Below are the code and all the weights of a small trained network. Each question names an input and a class and asks about switching units off, where a switched-off unit gives its printed mean instead of its output.

import numpy as np


def w(rows, s, z=0):
    codes = np.array(rows[::2]) - 128.0
    scale = np.full(codes.shape[1], s)
    scale[-1] = z or s
    return codes * scale


def norm(h):
    return h / np.sqrt((h * h).mean(-1, keepdims=True) + 1e-5)


def f(y):
    return y / 2 * (1 + np.tanh(0.7978845608 * (y + 0.044715 * y**3)))


def log_softmax(a):
    a = a - a.max(-1, keepdims=True)
    return a - np.log(np.exp(a).sum(-1, keepdims=True))


def net(x, mask):
    res = np.array(x, float).reshape(1, 7) / 4 @ E
    u = 0
    for l in range(4):
        y = f(norm(res) @ A[l][:, :-1].T + A[l][:, -1])
        res = res + np.where(mask[u : u + 5], y, B[l][:, -1]) @ B[l][:, :-1]
        u += 5
    return log_softmax(norm(res)[-1] @ U[:, :-1].T + U[:, -1])


A, B = {}, {}
E = w([
[115,180,114,119,226,116,144],'x0',
[95,126,137,157,151,54,108],'x1',
[4,141,160,99,167,59,182],'x2',
[100,122,201,111,227,212,192],'x3',
[117,162,231,221,122,101,139],'x4',
[142,98,144,67,103,101,247],'x5',
[65,41,119,205,159,71,138],'x6',
],0.0035)
A[0] = w([
[52,75,155,166,150,254,177,79],'0.n1',
[157,113,182,226,59,120,96,105],'0.n2',
[93,96,121,175,194,57,109,1],'0.n3',
[241,102,91,140,101,176,49,181],'0.n4',
[141,122,107,134,223,161,87,103],'0.n5',
],0.0051,0.0041)
B[0] = w([
[166,98,241,142,216,115,143,168],'0.n1',
[183,138,96,185,3,51,156,189],'0.n2',
[74,187,94,125,137,179,120,122],'0.n3',
[122,55,128,122,164,186,240,254],'0.n4',
[148,154,140,192,176,152,70,144],'0.n5',
],0.0045,0.0034)
A[1] = w([
[188,98,83,44,70,139,157,46],'1.n1',
[253,138,166,118,84,221,100,189],'1.n2',
[172,64,198,27,40,114,115,2],'1.n3',
[80,115,98,115,61,48,131,126],'1.n4',
[90,219,199,92,123,56,162,19],'1.n5',
],0.0056,0.0041)
B[1] = w([
[99,254,36,180,129,158,125,165],'1.n1',
[29,237,103,54,145,152,106,254],'1.n2',
[135,192,137,208,170,157,110,128],'1.n3',
[44,114,167,151,158,132,36,191],'1.n4',
[87,92,123,157,197,212,137,133],'1.n5',
],0.0047,0.0037)
A[2] = w([
[94,228,160,141,117,122,171,20],'2.n1',
[196,76,74,161,110,144,207,77],'2.n2',
[224,102,100,175,62,76,128,57],'2.n3',
[227,183,27,65,15,191,127,3],'2.n4',
[163,145,192,253,55,87,67,21],'2.n5',
],0.0064,0.0026)
B[2] = w([
[106,125,87,118,166,193,84,152],'2.n1',
[23,142,118,101,139,131,106,139],'2.n2',
[156,113,205,142,186,185,223,156],'2.n3',
[49,235,19,156,3,16,133,252],'2.n4',
[174,218,199,173,72,62,227,215],'2.n5',
],0.007,0.0036)
A[3] = w([
[199,200,173,18,123,254,151,49],'3.n1',
[149,87,93,78,2,79,198,3],'3.n2',
[136,158,106,143,250,112,131,116],'3.n3',
[137,187,122,31,157,157,110,96],'3.n4',
[110,18,163,154,103,78,180,246],'3.n5',
],0.0065,0.0027)
B[3] = w([
[106,110,135,173,215,174,13,198],'3.n1',
[98,161,141,193,175,121,116,177],'3.n2',
[125,177,143,183,142,164,105,185],'3.n3',
[98,139,140,190,124,130,143,183],'3.n4',
[170,146,100,106,103,174,140,255],'3.n5',
],0.011,0.0035)
U = w([
[82,213,40,154,54,87,90,204],'0',
[199,128,234,192,113,76,232,133],'1',
[204,29,168,40,79,162,181,83],'2',
[113,150,152,172,240,215,68,155],'3',
[112,34,58,38,81,53,9,2],'4',
],0.013,0.008)

Each question gives the input, the list of numbers given to net, and the class t.
The units are the neurons (one row each of A and B). Each row of codes is followed by its name. A weight is (code - 128) times the scale printed after its matrix; where a second scale follows, it is the last column's (A, B and U).
mask holds one flag per neuron, layer by layer. A switched-off neuron (its flag False) gives its mean, the last column of its row in B, instead of its output. The means were averaged over made-up inputs and are rounded, as every weight is.
A unit's drop is (log p(t) with every unit on - log p(t) with that unit switched off) / (log p(t) with every unit on - log p(t) with every unit switched off).
The circuit of an input: a set's keep is (log p(t) with only the set's units on - log p(t) with every unit switched off) / (log p(t) with every unit on - log p(t) with every unit switched off). Starting from the 12 units with the biggest drops (on a tie, the unit counted first), units are removed one at a time, each time the one whose removal leaves the highest keep (on an exact tie, the one counted first), for as long as the keep stays at least 0.8.
circuit, biggest first: the units of the circuit, biggest drop first
k most important neurons: the k neurons with the biggest drops, biggest first
k most important neurons of layer l: the k neurons of layer l with the biggest drops, biggest first
drop when u is switched off: that unit's drop, to one decimal
input [-8,2,6,2,-4,5,6], class 2: circuit, biggest first : (2.n4, 3.n5)
input [2,5,-4,4,1,7,-8], class 3: circuit, biggest first : (3.n1)
input [-8,-3,-4,-3,0,-3,8], class 1: circuit, biggest first : (2.n3, 2.n5)
input [7,6,-2,-2,-6,4,5], class 3: 4 most important neurons : (2.n4, 3.n3, 0.n2, 2.n5)
input [-1,7,2,4,8,-8,6], class 1: circuit, biggest first : (2.n5, 1.n2)
input [4,0,4,-3,0,-5,-2], class 3: 4 most important neurons : (2.n4, 0.n2, 3.n3, 2.n5)
input [3,3,2,0,0,7,3], class 2: 2 most important neurons of layer 2 : (2.n4, 2.n5)
input [-2,-2,2,2,1,8,2], class 2: circuit, biggest first : (2.n4, 2.n5, 3.n5)
input [8,1,7,-4,-5,5,-4], class 3: 2 most important neurons : (2.n4, 1.n5)
input [-5,-3,-6,-2,5,-2,5], class 1: 2 most important neurons of layer 2 : (2.n3, 2.n5)
input [1,1,6,-8,-3,7,3], class 4: 2 most important neurons of layer 0 : (0.n2, 0.n4)
input [2,1,-2,7,5,-7,3], class 1: 3 most important neurons : (3.n1, 2.n5, 1.n2)
input [8,-5,6,-3,-4,-1,-1], class 3: 2 most important neurons : (2.n4, 0.n2)
input [5,7,-7,-5,2,5,1], class 1: circuit, biggest first : (2.n3)
input [-8,2,-4,3,-1,-7,5], class 2: 3 most important neurons : (0.n4, 2.n4, 3.n5)
input [-6,-1,6,7,8,3,2], class 2: 3 most important neurons of layer 3 : (3.n5, 3.n2, 3.n4)
input [-4,7,-2,8,1,8,8], class 2: 2 most important neurons : (3.n5, 2.n5)
input [2,4,6,-6,-8,-7,0], class 4: drop when 2.n4 is switched off : 0.2
input [3,5,6,1,-4,-6,5], class 3: drop when 2.n4 is switched off : 1.2
input [0,-4,8,-8,-3,0,5], class 4: most important neuron of layer 1 : (1.n4)
input [6,3,3,1,-2,-3,1], class 3: drop when 2.n4 is switched off : 0.7
